Below are the code and all the weights of a small trained network. Each question names an input and a class and asks about switching units off, where a switched-off unit gives its printed mean instead of its output.

import numpy as np


def w(rows, s, z=0):
    codes = np.array(rows[::2]) - 128.0
    scale = np.full(codes.shape[1], s)
    scale[-1] = z or s
    return codes * scale


def f(y):
    return np.maximum(y, 0)


def log_softmax(a):
    a = a - a.max(-1, keepdims=True)
    return a - np.log(np.exp(a).sum(-1, keepdims=True))


def net(x, mask):
    res = np.array(x, float).reshape(1, 3) / 4 @ E
    y = f(res @ A[0][:, :-1].T + A[0][:, -1])
    res = res + np.where(mask, y, B[0][:, -1]) @ B[0][:, :-1]
    return log_softmax(res[-1] @ U[:, :-1].T + U[:, -1])


A, B = {}, {}
E = w([
[133,160,192,195,12,125,138,180,106],'x0',
[144,37,74,254,177,129,193,57,71],'x1',
[54,28,136,142,114,169,134,230,189],'x2',
],0.012)
A[0] = w([
[148,175,156,136,160,107,108,85,110,147],'n0',
[52,118,123,119,94,144,116,151,154,36],'n1',
[80,32,155,133,164,198,119,155,153,191],'n2',
[188,194,182,78,143,92,103,128,152,196],'n3',
[94,73,67,122,247,119,136,137,212,57],'n4',
[143,87,178,169,92,148,144,154,119,126],'n5',
[134,92,132,175,97,163,147,118,96,103],'n6',
[61,167,208,53,121,175,53,209,150,207],'n7',
[124,59,43,75,191,152,119,64,121,215],'n8',
[210,125,111,96,139,90,143,75,75,227],'n9',
[94,111,129,145,116,162,113,49,97,151],'n10',
[170,168,127,112,129,95,125,105,87,5],'n11',
],0.012,0.0019)
B[0] = w([
[170,144,105,122,135,99,128,124,135,189],'n0',
[91,118,131,131,143,92,169,135,118,172],'n1',
[161,120,113,97,174,49,160,128,123,223],'n2',
[71,183,94,122,85,148,9,87,127,218],'n3',
[183,138,124,111,137,148,71,100,56,230],'n4',
[90,136,143,152,113,153,107,148,175,181],'n5',
[81,147,160,146,118,121,118,166,139,185],'n6',
[66,122,142,172,132,143,157,138,178,249],'n7',
[131,181,138,82,156,119,123,104,82,239],'n8',
[151,128,87,139,157,100,167,150,113,216],'n9',
[107,134,102,148,143,113,142,182,105,172],'n10',
[150,151,141,105,152,126,131,142,115,185],'n11',
],0.015,0.018)
U = w([
[184,69,121,139,145,211,150,3,185,3],'0',
[150,46,147,95,154,119,107,119,106,48],'1',
[84,98,138,149,164,80,207,161,170,197],'2',
[43,140,140,134,85,240,30,115,153,216],'3',
[251,156,95,89,194,94,86,83,54,126],'4',
],0.012,0.004)

Each question gives the input, the list of numbers given to net, and the class t.
The units are the neurons (one row each of A and B). Each row of codes is followed by its name. A weight is (code - 128) times the scale printed after its matrix; where a second scale follows, it is the last column's (A, B and U).
mask holds one flag per neuron, in row order. A switched-off neuron (its flag False) gives its mean, the last column of its row in B, instead of its output. The means were averaged over made-up inputs and are rounded, as every weight is.
A unit's drop is (log p(t) with every unit on - log p(t) with that unit switched off) / (log p(t) with every unit on - log p(t) with every unit switched off).
The circuit of an input: a set's keep is (log p(t) with only the set's units on - log p(t) with every unit switched off) / (log p(t) with every unit on - log p(t) with every unit switched off). Starting from all 12 units, units are removed one at a time, each time the one whose removal leaves the highest keep (on an exact tie, the one counted first), for as long as the keep stays at least 0.8.
circuit, biggest first: the units of the circuit, biggest drop first
top k neurons: the k neurons with the biggest drops, biggest first
drop of u: that unit's drop, to one decimal
input [-6,-8,8], class 2: circuit, biggest first : (n7)
input [3,-1,-3], class 3: top 3 neurons : (n2 n4 n8)
input [7,4,-6], class 2: top 4 neurons : (n4 n8 n6 n3)
input [8,4,-6], class 2: top 3 neurons : (n4 n8 n6)
input [4,1,1], class 3: top 3 neurons : (n2 n9 n5)
input [8,0,4], class 2: top 2 neurons : (n3 n4)
input [1,1,2], class 2: top 3 neurons : (n3 n4 n8)
input [0,7,8], class 4: top 3 neurons : (n4 n7 n2)
input [0,-1,0], class 3: top 2 neurons : (n2 n9)
input [5,-1,3], class 2: top 2 neurons : (n3 n4)
input [-2,-4,4], class 2: drop of n7 : 0.0
input [-6,-6,-3], class 3: drop of n3 : 0.2
input [-4,-5,8], class 2: drop of n7 : 2.8
input [-3,-8,-8], class 3: circuit, biggest first : (n3)
